Below is a small trained network, with its code and all its weights. Each question gives an input and a class and asks what happens when units are switched off, that is, made to give their printed mean instead of their output.

import numpy as np


def w(rows, s, z=0):
    codes = np.array(rows[::2]) - 128.0
    scale = np.full(codes.shape[1], s)
    scale[-1] = z or s
    return codes * scale


def f(y):
    return np.maximum(y, 0)


def log_softmax(a):
    a = a - a.max(-1, keepdims=True)
    return a - np.log(np.exp(a).sum(-1, keepdims=True))


def net(x, mask):
    res = np.array(x, float).reshape(1, 8) / 4 @ E
    y = f(res @ A[0][:, :-1].T + A[0][:, -1])
    res = res + np.where(mask, y, B[0][:, -1]) @ B[0][:, :-1]
    return log_softmax(res[-1] @ U[:, :-1].T + U[:, -1])


A, B = {}, {}
E = w([
[209,8,81],'x0',
[56,19,212],'x1',
[59,81,3],'x2',
[126,126,129],'x3',
[129,128,124],'x4',
[129,128,125],'x5',
[125,124,129],'x6',
[124,129,130],'x7',
],0.007)
A[0] = w([
[180,125,164,79],'n0',
[89,157,129,255],'n1',
[134,61,179,140],'n2',
[176,127,198,47],'n3',
[113,109,169,113],'n4',
[107,107,146,89],'n5',
[165,98,118,80],'n6',
[99,149,172,100],'n7',
[175,103,126,200],'n8',
[67,188,124,92],'n9',
[178,123,171,82],'n10',
[163,188,101,95],'n11',
[184,139,194,64],'n12',
[133,135,178,79],'n13',
[135,145,188,113],'n14',
[140,87,96,104],'n15',
[59,107,177,142],'n16',
[87,87,79,112],'n17',
[80,180,152,110],'n18',
[110,145,190,118],'n19',
[191,97,135,114],'n20',
[83,131,48,81],'n21',
[67,114,85,128],'n22',
[157,98,122,100],'n23',
[86,134,139,94],'n24',
[143,168,143,195],'n25',
[135,145,55,203],'n26',
[103,97,87,81],'n27',
[89,153,133,217],'n28',
[74,115,89,69],'n29',
[81,141,58,122],'n30',
[172,170,62,130],'n31',
[91,140,85,63],'n32',
[173,129,151,122],'n33',
[90,137,93,133],'n34',
[192,152,111,222],'n35',
[144,133,170,109],'n36',
[175,94,126,63],'n37',
[8,44,135,111],'n38',
],0.016,0.0078)
B[0] = w([
[103,217,150,158],'n0',
[125,3,136,224],'n1',
[220,107,129,203],'n2',
[134,206,124,169],'n3',
[169,129,96,164],'n4',
[207,180,103,146],'n5',
[38,114,23,150],'n6',
[139,143,78,166],'n7',
[50,51,145,195],'n8',
[98,96,35,181],'n9',
[82,187,84,162],'n10',
[197,153,96,179],'n11',
[89,186,115,177],'n12',
[121,208,81,156],'n13',
[83,150,152,177],'n14',
[88,146,126,165],'n15',
[224,106,98,204],'n16',
[32,208,190,187],'n17',
[45,88,48,183],'n18',
[113,123,118,181],'n19',
[3,127,86,171],'n20',
[151,206,170,182],'n21',
[112,183,204,187],'n22',
[86,78,8,152],'n23',
[140,127,95,149],'n24',
[143,67,158,195],'n25',
[151,54,154,213],'n26',
[100,167,143,162],'n27',
[84,20,120,202],'n28',
[154,254,140,162],'n29',
[127,156,158,188],'n30',
[194,155,151,200],'n31',
[119,173,118,151],'n32',
[75,191,202,162],'n33',
[83,158,177,167],'n34',
[173,42,141,217],'n35',
[114,180,172,159],'n36',
[59,151,67,151],'n37',
[215,151,108,245],'n38',
],0.0056,0.011)
U = w([
[134,127,144,254],'0',
[80,132,57,91],'1',
[106,244,190,26],'2',
[138,106,180,192],'3',
[134,98,208,183],'4',
[245,162,103,19],'5',
[123,106,181,116],'6',
],0.012,0.006)

Each question gives the input, the list of numbers given to net, and the class t.
The units are the neurons (one row each of A and B). Each row of codes is followed by its name. A weight is (code - 128) times the scale printed after its matrix; where a second scale follows, it is the last column's (A, B and U).
mask holds one flag per neuron, in row order. A switched-off neuron (its flag False) gives its mean, the last column of its row in B, instead of its output. The means were averaged over made-up inputs and are rounded, as every weight is.
A unit's drop is (log p(t) with every unit on - log p(t) with that unit switched off) / (log p(t) with every unit on - log p(t) with every unit switched off).
The circuit of an input: a set's keep is (log p(t) with only the set's units on - log p(t) with every unit switched off) / (log p(t) with every unit on - log p(t) with every unit switched off). Starting from the 12 units with the biggest drops (on a tie, the unit counted first), units are removed one at a time, each time the one whose removal leaves the highest keep (on an exact tie, the one counted first), for as long as the keep stays at least 0.8.
units of the circuit, in order: the units of the circuit, biggest drop first
most important unit: the unit with the biggest drop
top k neurons: the k neurons with the biggest drops, biggest first
drop of u: that unit's drop, to one decimal
input [2,8,-6,-6,-1,6,2,-1], class 5: top 2 neurons -> (n2, n16)
input [4,7,-3,-7,-4,6,4,1], class 5: top 2 neurons -> (n2, n38)
input [5,-1,-2,-5,-4,4,0,3], class 1: most important unit -> n20
input [-6,7,-1,4,-3,0,4,5], class 5: units of the circuit, in order -> (n16, n38, n8)
input [3,-1,-6,-1,-5,6,6,-3], class 2: units of the circuit, in order -> (n1, n0, n33)
input [-8,-3,-8,-8,4,3,5,-3], class 1: top 2 neurons -> (n18, n9)
input [1,-6,3,-4,6,6,-4,1], class 3: top 4 neurons -> (n38, n16, n26, n2)
input [-4,7,-6,-5,-6,-3,5,6], class 5: top 2 neurons -> (n16, n2)
input [-3,-5,6,-1,-7,0,-7,-2], class 3: top 2 neurons -> (n26, n1)
input [5,8,-4,0,7,5,1,6], class 5: top 2 neurons -> (n2, n38)
input [0,7,-1,6,4,3,1,0], class 5: top 3 neurons -> (n38, n16, n2)
input [-3,-5,0,2,4,-4,-7,2], class 4: drop of n9 -> -0.1
input [5,-7,8,-3,4,-8,-4,3], class 2: drop of n17 -> 0.2
input [-5,-4,6,5,-7,1,4,4], class 3: drop of n37 -> 0.1
input [-3,7,-3,-6,3,-1,4,0], class 5: most important unit -> n16
